Below are the code and all the weights of a small trained network. Each question names an input and a target symbol and asks about switching units off, where a switched-off unit gives its printed mean instead of its output.

import numpy as np


def w(rows, s, z=0):
    codes = np.array(rows[::2]) - 128.0
    scale = np.full(codes.shape[1], s)
    scale[-1] = z or s
    return codes * scale


def norm(h):
    return h / np.sqrt((h * h).mean(-1, keepdims=True) + 1e-5)


def f(y):
    return y / 2 * (1 + np.tanh(0.7978845608 * (y + 0.044715 * y**3)))


def softmax(a):
    e = np.exp(a - a.max(-1, keepdims=True))
    return e / e.sum(-1, keepdims=True)


def log_softmax(a):
    a = a - a.max(-1, keepdims=True)
    return a - np.log(np.exp(a).sum(-1, keepdims=True))


def net(x, mask):
    ids = ['αβγδμτψω'.index(c) for c in x.split()]
    T = len(ids)
    res = E[ids] + P[:T]
    r = norm(res)
    for j in range(2):
        rows = slice(2 * j, 2 * j + 2)
        q, k, v = (r @ M[0][rows].T for M in (Q, K, V))
        z = softmax(np.where(np.tri(T) > 0, q @ k.T / 2**0.5, -1e9)) @ v
        o = O[0][rows]
        res = res + np.where(mask[j], z, o[:, -1]) @ o[:, :-1]
    y = f(norm(res) @ A[0][:, :-1].T + A[0][:, -1])
    res = res + np.where(mask[2:10], y, B[0][:, -1]) @ B[0][:, :-1]
    return log_softmax(norm(res)[-1] @ U[:, :-1].T + U[:, -1])


Q, K, V, O, A, B = {}, {}, {}, {}, {}, {}
E = w([
[139,123,125,162],'α',
[235,191,117,214],'β',
[53,196,2,133],'γ',
[88,140,163,94],'δ',
[167,86,146,44],'μ',
[163,87,152,68],'τ',
[132,114,152,149],'ψ',
[126,104,165,84],'ω',
],0.0091)
P = w([
[119,23,129,201],'0',
[102,172,108,3],'1',
[140,63,135,184],'2',
[120,173,121,24],'3',
[126,82,149,171],'4',
[126,143,127,67],'5',
[129,97,158,164],'6',
[112,132,130,84],'7',
[137,117,170,154],'8',
[103,129,126,97],'9',
[157,146,112,151],'10',
[90,149,178,116],'11',
],0.023)
Q[0] = w([
[169,72,173,191],'h1',
[109,185,172,21],'h1',
[133,112,58,56],'h2',
[2,160,122,50],'h2',
],0.023)
K[0] = w([
[125,73,45,125],'h1',
[180,109,223,146],'h1',
[99,156,141,180],'h2',
[90,194,5,155],'h2',
],0.027)
V[0] = w([
[69,231,82,251],'h1',
[147,136,17,80],'h1',
[90,186,85,158],'h2',
[91,42,179,41],'h2',
],0.02)
O[0] = w([
[95,124,252,117,125],'h1',
[27,98,102,172,3],'h1',
[77,133,129,93,196],'h2',
[206,185,124,163,241],'h2',
],0.018,0.0033)
A[0] = w([
[167,3,136,175,133],'n1',
[161,97,90,159,158],'n2',
[55,94,107,98,105],'n3',
[161,136,147,186,253],'n4',
[136,90,152,154,93],'n5',
[137,150,184,112,71],'n6',
[130,110,80,185,182],'n7',
[118,163,116,106,81],'n8',
],0.039,0.0044)
B[0] = w([
[252,74,180,242,203],'n1',
[125,131,89,185,184],'n2',
[48,107,138,16,237],'n3',
[36,75,166,69,247],'n4',
[105,88,132,191,173],'n5',
[70,156,139,216,217],'n6',
[47,163,201,104,209],'n7',
[104,91,174,158,165],'n8',
],0.036,0.013)
U = w([
[163,3,160,254,213],'α',
[24,136,130,242,85],'β',
[12,61,107,35,154],'γ',
[227,208,221,90,101],'δ',
[97,150,4,203,111],'μ',
[132,128,37,175,99],'τ',
[140,173,155,159,4],'ψ',
[216,88,77,119,190],'ω',
],0.0063,0.0034)

Each question gives the input, a string of symbols that net reads in full, and the target symbol t.
The units are the heads (2 rows each of Q, K, V and O) and the neurons (one row each of A and B). Each row of codes is followed by its name. A weight is (code - 128) times the scale printed after its matrix; where a second scale follows, it is the last column's (O, A, B and U).
mask holds one flag per unit, heads first, then neurons. A switched-off unit (its flag False) gives its mean, the last column of its rows in O or B, instead of its output. The means were averaged over made-up inputs and are rounded, as every weight is.
A unit's drop is (log p(t) with every unit on - log p(t) with that unit switched off) / (log p(t) with every unit on - log p(t) with every unit switched off).
The circuit of an input: a set's keep is (log p(t) with only the set's units on - log p(t) with every unit switched off) / (log p(t) with every unit on - log p(t) with every unit switched off). Starting from all 10 units, units are removed one at a time, each time the one whose removal leaves the highest keep (on an exact tie, the one counted first), for as long as the keep stays at least 0.8.
circuit, biggest first: the units of the circuit, biggest drop first
most important unit: the unit with the biggest drop
top k neurons: the k neurons with the biggest drops, biggest first
which heads matter: for each layer, one digit per head in row order, 1 if its drop is at least 0.15 and else 0, layers parted by /
drop of u: that unit's drop, to one decimal
input δ γ δ ω β γ ω β, target ω: circuit, biggest first => [h1, n6, n7]
input μ β δ γ δ μ μ β, target μ: top 2 neurons => [n2, n3]
input γ γ γ β δ δ, target δ: circuit, biggest first => [h1, n4, n3, n1]
input τ τ μ β, target μ: top 2 neurons => [n4, n3]
input μ α δ δ β δ ω δ, target ω: which heads matter => 10
input τ γ δ ψ, target δ: circuit, biggest first => [h1, n4, n5]
input γ γ δ γ, target δ: top 3 neurons => [n4, n3, n1]
input μ γ μ β δ δ γ μ ω μ, target ω: circuit, biggest first => [h1, n7]
input ω τ ω α, target ω: most important unit => h1
input δ δ δ δ γ ω μ ω, target μ: top 4 neurons => [n4, n3, n2, n1]
input γ γ β γ δ γ β δ ω γ, target ω: top 4 neurons => [n6, n4, n7, n3]
input γ γ μ ψ, target μ: circuit, biggest first => [h1, n4, n3, n1]
input δ α δ β δ β, target δ: top 3 neurons => [n3, n1, n7]
input α ψ ω ω δ μ ω ψ, target ω: top neuron => [n6]
input γ β γ β δ ω, target δ: top 2 neurons => [n4, n3]
input β ψ δ β γ γ μ μ, target μ: top 4 neurons => [n4, n3, n2, n1]
input γ γ γ γ γ δ μ δ δ ψ, target δ: circuit, biggest first => [h1, n3, n1, n7]
input δ α γ α μ γ, target μ: top 4 neurons => [n4, n3, n1, n2]
input ω δ γ δ μ δ μ δ, target μ: top 2 neurons => [n4, n3]
input β γ ψ δ ψ γ γ γ δ τ, target δ: top neuron => [n4]
input β ψ γ γ τ δ δ β, target δ: top 4 neurons => [n3, n1, n4, n7]
input β β β ω δ α, target δ: drop of n8 => 0.0
input ω γ δ γ δ γ ω ω, target ω: drop of h1 => 1.0
input ψ δ γ γ ω β α γ ω τ, target ω: drop of n4 => 0.1
